Each row has two labels, one from each of two sets.
[-20   4  22   0  13   4  -7   5  11  -2  -4   6  16 -16  -8  -7  -3  -4
  20 -13  -2   5   8 -23  -6  -9   3  31 -43  -9   3  -5 -10 -16 -15 -12
  24  -5  10  -8  10   1  -3   1   4 -14   5 -26   1  -9  21  18  -7  11
  -4  13  28  -1  13 -16   8  -6  33  -3   9 -19  54 -27 -18] | Jz/(32)
[ -3  -7   9  14  11  -1  -9  -1   8   3 -27  -3  28   5  26 -18 -18  22
   0   0  -9 -22  16   5  19  -4   7 -15 -27  11   4  13 -16   8  -6  -4
  20  -1  -7  -5   9 -12 -18   1   6   8   9  28  -8  -9  23  13   2   0
  -6  13  -2  -6  16 -10  24  38  29   6   9   0  -2 -36   5] | ZL/(26)
[ -16    9  -79   73    8    1    9   23   -8  -17   65   11   -1    0
  -54  -31    7    6   32  -20  -41  -11    6   69  -33  -23    7  -23
  -98  -18  -31   31  -15    2   -1   32  -40   48   12   48   -3   26
   58  -49   11   -8   14 -107   67  -15    0  -45  -18   21   -1    1
   21   25   61  -17   33    6  -26   11   99   23   -9   68   38] | LP/(25)
[  2 -15  -5  25 -11 -22   1  -6  -4  15 -21  13 -54 -24  10  11 -18 -42
 -55  17   7  16 -18  30  -5   4  -9  21  -9 -22  10  16  45   5   7 -22
  45  -8  27   7  -7   9  -3  11  10  13  -9  75   8   8 -34  -7  18 -10
   1   6 -30 -17 -14   8  15 -23 -85  13  -3   3   0  -7  -1] | Jz/(26)
[ 44 -21 -24  22  -4  -7   2  19   6   7 -13  26 -73 -12 -11  20  -7 -41
 -33 -10  -5  13 -11   0   5  19   3  10  -7 -14  -7  25  48  11  -9  11
 -15  -3  38  -3   0  10  -4   2  14  15 -16 107  -6   6 -27 -14  15  -5
   7   8 -34 -19 -10  16  14  -6 -71   9  -6   0   6  32   4] | Jz/(26)
[ 15 -34 -11  52   6 -36  13   5  36  18 -29  15 -16 -10  29   9 -31 -27
 -85   3 -23 -21  15   7  30  15  -2   8 -28  -3  -8  -6  35  12  10   7
  -2 -10  10 -20  18  -6   5   3  14  29 -13 107  -1 -15 -46 -28  20 -17
  -9  56 -43 -15  -6   0  59  48 -40  21  17  -4  -3  35  16] | ZL/(26)
[ 14 -22 -15  77   6  -5  -3  10   7  20 -31   1  -3   8  22  20 -33 -19
 -61   5 -20 -13   3  14  38  -4   7  -5 -27   5  10  22  58  27  10   6
   6   0  20 -14   4  -1   1  19  12  33   0 107   6 -10 -14   4  20 -18
   6  37 -52 -14  13   5  47  25 -34  11   4   4 -43 -13  32] | Jz/(26)
[  5  -3  -9  25 -17  11  -9  10  -8   6  -9  17 -33  -7   3  16  -5 -28
 -26   5  15   9 -12 -13 -23  -8   1   9 -10   0  16  17  36  10   6  -2
  11  -8  16   2  10  14  22  10  11   8  -2  12  11  -1 -10   6  29  -2
  -1  -1 -21 -18 -17   5  -5 -12 -58  12 -30  -2  -7 -12 -15] | Jz/(26)
[  11  -20  -31   65    3  -20    2    3    4   15  -12   21  -60   -8
   -1   13  -20  -63  -62    9   12   19   -6  -16   12   11   -4   16
  -33  -14    3   31   80   64   13  -23   12   19   43   -6    7   -1
   13   18   17   28   -4  101   20    5  -35   -4   23  -12    6    9
  -43  -19    2    4   38    0 -107   24   13    3   -9   15   18] | Jz/(26)
[ 16 -18 -43 107  26  17  -2  67  36  15 -16  61   0   4 -19  -6 -25  -7
 -33 -34 -19   1  24  16  30   1   7  -7 -51  46  -3  53  55  26 -13  36
 -50  18  19 -15   8  14   9  -2  31  29 -16 107  25 -16  -4   0  10  12
   6  35 -68 -13   5  -5  55  76 -44  15   5   2 -18   7   9] | Jz/(26)
[ -3  -5 -23  79   2   1   1  14  29  -5  -8  18 -23 -17   0   6 -12 -16
 -16 -16   9   1  10   0  -2  -3  -5  10 -44   2  -5   8  32  11  -7 -10
  -6  11  12 -13  10  23  10  -4   7   0 -18  25  23  -3 -22 -18  -7  -4
   7  26 -14  25  -5  -1  24  37 -33  15  13   0  28  19   9] | Jz/(26)
[ -6   3 -13  49   3  24 -16  17 -10   3   0   0 -36 -25 -18  11  23 -16
  -3  10   4 -10 -10 -22  18 -10   2  13 -31 -25  15  36  49  29  15  -6
  -4  66  42  11  -7 -12   2  14  11  15   9 -45   4   5  19  22   8  18
  21 -13 -28 -13  30  -4  26 -23 -40  -8  -8   9  34  -9  -8] | Jz/(30)
[-29  16  31 -35   6   8 -10   1 -27  -5   5 -15 -48 -14 -34  -4  21   7
  17  11   4  -8 -15 -35   0  -9   4  -1 -23 -32  14   5  -2  12   5   4
  42  42  46  13   5 -23  39   9   9 -12  19 -67 -18  -6  66  47   0  23
   9 -45   8 -11  72 -18 -11 -29  37 -10  12   1  49 -67  11] | Jz/(30)
[ -7  22  10 -22   5  13  -8  27 -27   7  17  -5 -13  -2 -40  -1  26  10
  31  -4  14  16 -18 -29  -4   0   6   6 -13  -7  15  38  20  21  -1   8
 -18  48  45  15   2 -29   3   3  -3   3  16 -31  -6   6  42  30 107  29
  24 -31   9  -6  46  -5 -17 -29 -11  -7  10  10  20 -34  -7] | Jz/(30)
[ 10  13  18 -17  -1  40 -11   7 -41   1   6 -19 -17 -31 -18  11  22  -6
  33  17  20   8 -10 -41   7 -25  26  10  -2  -9  29  26  25  23  11  21
   0  33  27   9  -3 -16 -13   8  11   3  14 -69 -19  -3  59  51  11  34
  20 -54   1 -10  40  -3 -30 -49  27  -2 -32  -8   1 -66 -10] | Jz/(30)
[  27  -25  -16   18   -6  -22   -4    4   -1   10  -15   38  -45   -5
   -3   14  -13  -48  -35   -4    1   45  -16    3  -32   16  -10   26
   -1   -3   10   17   42   13   -1  -34   10  -13   40  -15   -7   12
    3    3  -11    7  -17  107   21   15  -50   -8   14   -7   -4   17
  -23  -20  -59   17   14   -2 -107   13   -1   -2   10   29  -22] | Jz/(26)
[ 24  -9 -35  61   3  -2  -5  33  25   5  -5  16  -3   4   9   3 -25 -22
 -34 -12 -14  13 -12  31  14  11  16   4  -1  17   1  22  50  14  -7  20
 -48  -9 -12 -14   0   8   6  -4  11  24 -28 107   7  -1 -25 -21  11  -6
   7  18 -41  11 -10  11  21   9 -73  12 -27   7 -44  30   5] | Jz/(26)
[ 20 -14 -16  58  16 -28  10  25  17  16  -7  48 -46  -8 -32  -1  -5 -22
 -47 -29 -13  24  -8   2 -13  24 -14   1 -29  10 -36   9  54  11 -16 -11
 -21  17  35 -18   0  17  20  13  -2  16 -16 107   5   5 -43 -32   5  14
  -2  46 -25 -12 -39  -1  37  37 -78  12  26   1  22  53 -12] | Jz/(26)
[  9 -14  15  18  14 -14   6  26  14   9 -41  13 -11  -6  -7   2 -23  -7
 -69 -10 -28 -41  25 -11  42  17   4  -1 -16   9  -4  14  44  19   1   9
  11  10  27 -27  18 -18  -4  22  30  34  -2 107 -37  -1   8  13  10  -1
  -7  24 -36 -23  27  -4  27  61  18   9   4 -11  -3  -8  16] | ZL/(26)
[ 16  -3 -33  87   8   3  -6  31  25  14  -3  57 -25  -6   4   6 -14 -19
 -26 -27  -7  28   3   5   0  -2   2   8 -48  11  -8  28  52  17  -8 -11
 -17  16   1 -19  13  20  13   4   9   4 -23  67  35   5 -36 -26  -1  -6
  -2  29 -21   4 -27  -3  44  21 -77  15   7  18 -10  41  -3] | Jz/(26)
[  7   4 -11 -56 -13 -14   0 -18 -40  -4  28   9 -66  -9 -15  26  14 -38
  -6  28  13  17 -45 -16 -23  -4  -5  10  19 -44  -4  13  33   7  18 -18
  27  26  38  33 -31   5   0  -2   3  -6  -1 -53   2  14 -19 -13   8   0
  19 -33  10  -6   9  10 -18 -80 -74  -5  10   6  15  16  -4] | LP/(30)
[-13  -6 -29 101  -2   5   7  13  24  12   1  26 -60 -28  11  14 -17 -45
 -25 -23   4   7 -17 -24  -1  -6  -6  29 -69 -16  -1   1  59  21  21  -1
  13  26  22  -6   0  33  18   9  16  10 -11 -18  29 -10 -34  -7   8   8
  -1  13 -31   1   5  -7  38   2 -89  23  10 -22  11  24   7] | Jz/(26)
[ -10   10   -1    6    6    5   -6   -8   -9   -6   -3  -24  -20  -16
   10   -5   -5   30   -5   14   -7  -29   -2  -12   18  -32   11    3
  -56  -36    9   22    6    9   19    3   43   28   31   25   11   -9
   11  -10   17    5   23 -100   18   -5   34   17    2    6    9  -31
    1   -3   75   -9   17  -23    9    0   38    3    8  -25   41] | ZL/(30)
[-10  12  15 -10   6  10 -14 -11 -31   4  -9 -13 -28   0  -9   1   6  13
 -25  24 -40 -13  -7 -40  29 -22  -1   4 -27 -14  24  20  29  15  10 -10
  51  36  30  19   0 -26   3  27  15  13  20 -44  -4  -4  40  56  14   2
  20 -24 -14 -10  52  -8  19 -15   6   1  12   0  -6 -65  25] | Jz/(30)
[  9 -26 -44 107   4  30   2  25  41  20 -18  19 -12  -6  23  14 -26 -17
 -20 -10  -5  -1  16   5  35 -20  -1  -7 -30  19   7  25  61  53   6  24
 -54   2   0 -18  15  19  -6   0  30  26 -20  59  25  -8 -12  -2   3 -11
   2  18 -52  -5  -3   5  35  28 -67  14 -37  12 -58   9  12] | Jz/(26)
[ -2  10  -5  -6   2 -25  24 -24  17 -13  15 -10  17  -2   9 -13  -4  16
 -11   8 -26 -26  -6  45  17  11   5 -21   4 -11 -12 -21 -20 -16   3  13
  -6   6 -23  14  -8   8  21 -17 -11   4 -10 -27   6 -10 -22 -43  -1 -17
 -10  31  11   5  15  -1  19  21  21   3  53   3 -21  64  35] | Qr/(26)
[-10  -3 -29  76   8  43 -12  40   8   5  32  -1 -38 -20 -26   4  12 -12
  21   1   9   5 -27 -18  20 -14  13  13 -48 -18  13  44  62  29  24  20
 -54  60  36  14  -2  12   1 -17   1  24  -4 -91  18  -4  39  24  13  27
  21 -45 -17 -11  57 -11   0 -38 -35   2 -17   5  -2  11   5] | Jz/(30)
[  1 -10  -7  29  12  -9   0  -1   4   4 -11  18 -12   0  -7  14 -13 -10
 -29 -28   5  14   6  -3   0  -3  -3   4 -13   6  -3  14  29   9   1 -15
   9  12  21 -19   3   0   6  14   5   8  -8  62  12   5 -13   3  11 -10
 -11  23 -14  -7 -18   5  25   3 -48   7   7   3  10   4   2] | Jz/(26)
[ -6   2  -2  11 -17  11 -11   2 -23  -5   3 -16 -16 -10  11  19   4 -13
  16  14  18   2 -21 -15   2  30  15  16 -12 -16  22  25  17  19  10  -1
  25  -5  16  13   9  -4 -16   4   6   0   5 -69   8  15  22  24  10   3
  25 -31   1  -7   9   8 -17 -48 -27   4 -17   1  -6 -34   0] | LP/(30)
[ -4  -4  -7  17   8  19 -11  24  -8   5   5   4   6   6 -16   1  11  12
  32 -12  11  70  -8 -14 -10  -8   1   0 -12  10   7  20   1   1  -7   1
 -26  22  16   2   7 -18   0   3   1   2   4 -27  -8  -1  24  20   4  18
  11 -21  11   1   5  -6 -21 -34  -1  -2  -2   5  15 -29 -20] | Jz/(30)
[ 16   6 -17  30  10  18   8  13  17   6   2  -4  29   3   3   0  10  16
 -19  -1   2   3  -1   5  16  18 -20  -3   7  28 -29  -6  26   4  -3   2
 -47  24  10 -17   0  -1  -9   7 -17   0 -20  35  -3   1 -28 -18  -6   5
  -8  37 -20   5 -13  -4  15  35  13  -6   2  -3 -10  64   2] | ZL/(26)
[-11   3  51 -57  18 -17   5  -5   7   3  -5 -11 -16 -25 -19  -4   5  13
 -22   3 -16 -36  -5 -22   0  16   6   0   3 -25  -4 -23 -22 -15 -10  11
  36  -3  21   3   8 -12   1   2  -1   3  15  26 -44   0  16   6   6   9
 -11   1  18  -9  35 -18  -1  26  60   0  25 -16  54 -30  14] | ZL/(32)
[  2  -2  34 -78 -17  25  -5 -33   1  -4 -13  16 -23 -12  10  10   0 -12
 -10  12   9  -8  -2 -39 -26   5  -5  16 -16 -35  -3 -14 -25 -24  -5 -11
  61 -24  12   0   6  -9 -15   6  -9  -3   8  31 -17  -3  -1   3   9  -4
  -5 -11  17 -10  -7   3 -16  -2   7  -7   7 -19  53 -19  -6] | LP/(32)
[-16  -1  39 -72  -2  -8  -4 -38 -15 -28  -3 -26  -4 -10  18   6   7  14
   3  30  10 -26 -14 -16  -9  -1 -19   8  25 -37   6 -26 -37 -11  12  22
  52 -12   0  16 -11  -9   7  11 -12 -13  33 -64 -24  16  22  13  -1  -8
  -6 -20  18   9  29   2 -21 -24  58 -17   7  -7  31 -20  15] | LP/(32)
[ 21 -23 -25  49   1 -27   1  24  11  15  -8  41 -26   6   5  -6 -21 -35
 -56 -18 -17  25  -2   5  -7   2  -2   4 -24   6   0  31  64  17  -4  -1
 -10  -7  18 -18   1   0   6  20   6  26  -6 107  24   3 -33 -12  17 -10
  -4  24 -42 -23  -7   7  25  16 -74  17   5  20 -18  21 -10] | Jz/(26)
[ -9  -2  20   4   5  26 -14  23   6   3  -8   6 -51 -27 -19  17  16 -33
  36  -1  31  17 -24 -45 -14  -5   3  24 -13 -16  11   7  -2  14   0  -1
  -1  19  37 -14   7 -23 -18   4   6 -14 -13  22 -25  21  29  29  -7  30
   4 -43   5 -14  13  -1 -33 -31   3  -5 -49  -8  52 -73 -33] | Jz/(30)
[ -2   0 -46  38   0  -4  -1   8   3  -8  39  28 -53  -6 -27  -1   3 -38
  19 -23   1  30 -27  11 -29  -3 -14  12 -42 -14 -17  23  27  -1  -4 -13
  -1  24  24  15  -6  23  32   3   2  -8  -5 -32  45   6 -21  -3   5   9
   3  -2   3   1   0  -9   9 -20 -91  12  31  -5  34  32 -11] | Jz/(25)
[-20   7   2  34  15  31 -17  22 -16   4  -8   9   0 -14 -26 -18   0  22
  16  -1   6 -11   8 -27  18 -27   8   6 -63   1  27  24  15  13   5   4
   5  39  23  -9  12 -15   2   6  18   3  13 -52  11   4  53  54  10  21
   7 -19  -5  -3  43 -22  17  15  16  11   9   0  13 -53   7] | Jz/(30)
[   0  -18  -80  107   11    6   14    5   37    9   -3   21  -39  -16
    0    6  -17  -30  -14  -11   -5    7    4   -1   -6  -31    0    7
 -106   -9  -15   10   32   11   15    2  -10   20   10   -9    5   32
   27  -22   19   -6  -27  -78   66  -13  -24  -21    5    1    4   25
  -20   10    9  -19   56   23  -77   30   41   -6    2   47   16] | Jz/(25)
[ 24 -19  -6  -5 -18 -30   3 -19  18   3  -6   0 -19 -17  35  32 -15 -33
 -65  34  -5 -28  -7   5  16  21   5  14  -5 -40   1  -7  28  -5  18   6
  19 -30  13  15   1  24 -15  10  -2  27  -1  52 -17   2 -49 -54  14 -28
  27  38 -32 -17  -8  15   7  -2 -27   7  18  -5  -7  47  26] | LP/(26)

Each row has two labels, one from each of two sets.
[ 23 -35 -18   5  -4   7  17 -33   3 -34 -22  16  30  -8  17  58 -28  11
  33 -30  47  45  51  25  18  28  25  65 -29 -26  19 -46 -40   7 -38   1
 -25  -4 -13  17  19 -28 -37  -3 -61 -13   2   9  16  26  -2  21  16  38
 -53 -27  12  43  23  16  51 -15 -28 -22 -47   7 -38 -21   2] | <17>/[4]
[-19   6  18  29   9  14 -19   1   3 -17  -9  -1  29   5   7  20  -5  -2
  -7 -13  11 -10 -27   9   3 -17  10  -4   5  -2 -11  47  24  29   6   5
  -1  17  24  31   8 -13   7 -43  39 -35 -21  -3  20  23   6  15  30  15
  24 -21  24   0 -21   1  -7  31  -6 -30  10  52   4 -30   4] | <11>/[13]
[-21  -2  29  23  15  -5   5  15  -1  -7 -12 -33  -5 -12  10  12 -11  -8
 -10  -9  15  -2 -19  12   9 -32  18 -12   8  -2 -23  43  26   2 -10  19
  38  11   4   1 -31 -10  40 -35  31   8 -22 -32   5   3   7  26  21   7
  26  -1  16   1  -3 -14 -19  20  -4 -11   5  16  10 -16  -7] | <11>/[13]
[-16  10  42  25   7   8   2   3  28  -9  14 -35   0  -1  11  34  -8   3
  -8 -33  12  -7 -25   5  11   1   1   4 -18   3 -17  33  23  16 -19  -4
  21  29  17  34 -14 -15  34 -35  22  15  -5   0  20   0   4  13  65  13
  41 -26  10   0  -2  -3 -14  35  13  -8   7  39   5 -14   9] | <11>/[13]
[-14 -27 -29  -2 -30  10  53   1   0  15  19 -23  57  22 -35  10 -13  -7
 -10   5   5  15 -10  16 -28 -15  33  10   6  52  11  15 -53 -35  13 -49
 -26  -6   2 -28 -14 -11  28   5  67   5  56 -26  11  -9  -6 -11  -2  26
  -5   1 -10 -43 -11  11  -4 -66   5 -12  -1  36  28 -11   4] | <12>/[4]
[  3  -7  39  31  13   7 -16 -25  10 -44 -19  22  13  -3  33  57 -17  14
  13 -54  23  -8   5  18  23  28  12  43 -31 -22 -15   1  15  46 -31  22
  12  21   3  67  14 -31 -25 -55 -43  -6 -32  19  36  23   8  21  39  32
  -5 -30  32  53  14  10  22  45  -9 -29 -28  23 -36 -21  14] | <17>/[13]
